[[ 18 -10 -10  -2  -9   0 -15   4  -4  -7  -5]
 [  2   6   8  25  13  30   8   8  28   5   8]
 [  0  -9  37  44  47  51 -14  13  50   7  24]
 [ -7  23 -31 -40 -46 -48  34 -13 -45   1 -23]
 [ 25 -14  25  59  41  73 -21  24  64   1  21]]
->
[[  0  -9  37  44  47  51 -14  13  50   7  24]
 [ 25 -14  25  59  41  73 -21  24  64   1  21]
 [  2   6   8  25  13  30   8   8  28   5   8]
 [ 18 -10 -10  -2  -9   0 -15   4  -4  -7  -5]
 [ -7  23 -31 -40 -46 -48  34 -13 -45   1 -23]]

[[ 25  21 -60 -29]
 [-10  75  83 -17]
 [-45  35  53   1]
 [  5  -3 -18   3]]
->
[[-10  75  83 -17]
 [-45  35  53   1]
 [  5  -3 -18   3]
 [ 25  21 -60 -29]]

[[ 20 -33 -36]
 [ 10  -1   0]
 [-42 -25 -31]
 [-60  11   9]
 [-41  16  16]
 [-67   4   1]
 [ -9 -28 -32]]
->
[[-41  16  16]
 [-60  11   9]
 [-67   4   1]
 [ 10  -1   0]
 [-42 -25 -31]
 [ -9 -28 -32]
 [ 20 -33 -36]]

[[-37   4  43  -1]
 [-11  11  38  -2]
 [ 53  -7 -55   5]
 [ 78  15  25  -2]
 [-48   6  12   3]
 [ 10   7  50   2]
 [ -6   1  33   8]
 [ 53   3 -34   0]
 [-34  -4 -21   2]
 [ 63   7  52  -4]]
->
[[ 63   7  52  -4]
 [ 10   7  50   2]
 [-37   4  43  -1]
 [-11  11  38  -2]
 [ -6   1  33   8]
 [ 78  15  25  -2]
 [-48   6  12   3]
 [-34  -4 -21   2]
 [ 53   3 -34   0]
 [ 53  -7 -55   5]]

[[ 48  15  56  18 -28]
 [-33  78 -45 -47  46]
 [ -5  20 -13 -10  20]]
->
[[ 48  15  56  18 -28]
 [ -5  20 -13 -10  20]
 [-33  78 -45 -47  46]]

[[-17  63 -14 -31  17  19  35  34 -33 -23 -32   1 -37 -26  53 -30]
 [-29  35 -41 -35  30  45  -2  44  -9 -26 -25 -37   0 -31  43   6]
 [-40  -6 -49 -12  36  39 -35  30  59 -21 -29 -37  67 -18 -28  58]
 [ 51   0  57  24 -41 -43  18 -46 -75  29  29  49 -77  32   8 -72]
 [-27  54 -38 -35  27  40  15  39 -17 -34 -43 -38  -4 -25  52  13]]
->
[[ 51   0  57  24 -41 -43  18 -46 -75  29  29  49 -77  32   8 -72]
 [-17  63 -14 -31  17  19  35  34 -33 -23 -32   1 -37 -26  53 -30]
 [-27  54 -38 -35  27  40  15  39 -17 -34 -43 -38  -4 -25  52  13]
 [-29  35 -41 -35  30  45  -2  44  -9 -26 -25 -37   0 -31  43   6]
 [-40  -6 -49 -12  36  39 -35  30  59 -21 -29 -37  67 -18 -28  58]]
---
[[ 21  20  12 -48  -2  67  -1   3 -23  79  12 -62  69   9  19 -35]
 [ 44 -46 -55  13 -59 -64  40  42  60 -55  47 -20 -58 -61  44   2]]
->
[[ 44 -46 -55  13 -59 -64  40  42  60 -55  47 -20 -58 -61  44   2]
 [ 21  20  12 -48  -2  67  -1   3 -23  79  12 -62  69   9  19 -35]]

[[ 36   4  42  17 -22 -25  18 -24 -47  16]
 [ -7 -28 -19   8  19  15 -30   7  48  -7]
 [-21  61 -28 -34  30  37  25  47 -10 -32]]
->
[[ -7 -28 -19   8  19  15 -30   7  48  -7]
 [ 36   4  42  17 -22 -25  18 -24 -47  16]
 [-21  61 -28 -34  30  37  25  47 -10 -32]]

[[-52   2]
 [-39   1]
 [ 35  -2]
 [-67   3]
 [-73   4]]
->
[[ 35  -2]
 [-39   1]
 [-52   2]
 [-67   3]
 [-73   4]]

[[ 20 -10   8]
 [ 29 -15  12]
 [-46  23 -20]
 [-62  32 -27]
 [-17   7  -7]
 [-20  10  -9]
 [-44  22 -19]]
->
[[ 29 -15  12]
 [ 20 -10   8]
 [-17   7  -7]
 [-20  10  -9]
 [-44  22 -19]
 [-46  23 -20]
 [-62  32 -27]]

[[ 31  50 -43  35  27  12  30 -40  28  29 -21  11  50  36 -30]
 [-24 -37  51 -18  13 -33 -46  33  -4 -36  41   5 -36 -43  38]
 [ 66  42 -13  19 -58 -61 -76  -8  25  35 -33  30  26  22 -33]
 [ 43  46 -23  45  46 -22 -18 -58  49  16  16  40  49  20 -19]]
->
[[-24 -37  51 -18  13 -33 -46  33  -4 -36  41   5 -36 -43  38]
 [ 66  42 -13  19 -58 -61 -76  -8  25  35 -33  30  26  22 -33]
 [ 43  46 -23  45  46 -22 -18 -58  49  16  16  40  49  20 -19]
 [ 31  50 -43  35  27  12  30 -40  28  29 -21  11  50  36 -30]]

[[-34 -67]
 [ 32  38]
 [  5 -17]]
->
[[-34 -67]
 [  5 -17]
 [ 32  38]]

[[ 43  58  69  11 -21 -47 -33  71  18]
 [ 64 -22 -64 -18 -45  49  66  29  28]
 [-67 -57 -15  66  14  -1  24 -51 -10]
 [ 47 -48  58  62  -3 -21 -33  -6  25]
 [ 59 -75 -33  27  21 -42  43  -8 -52]
 [ 20  11  28 -23 -48  10  52 -42   3]
 [ 18 -36  -4 -27  13  50 -12 -15  15]]
->
[[ 59 -75 -33  27  21 -42  43  -8 -52]
 [-67 -57 -15  66  14  -1  24 -51 -10]
 [ 47 -48  58  62  -3 -21 -33  -6  25]
 [ 18 -36  -4 -27  13  50 -12 -15  15]
 [ 64 -22 -64 -18 -45  49  66  29  28]
 [ 20  11  28 -23 -48  10  52 -42   3]
 [ 43  58  69  11 -21 -47 -33  71  18]]
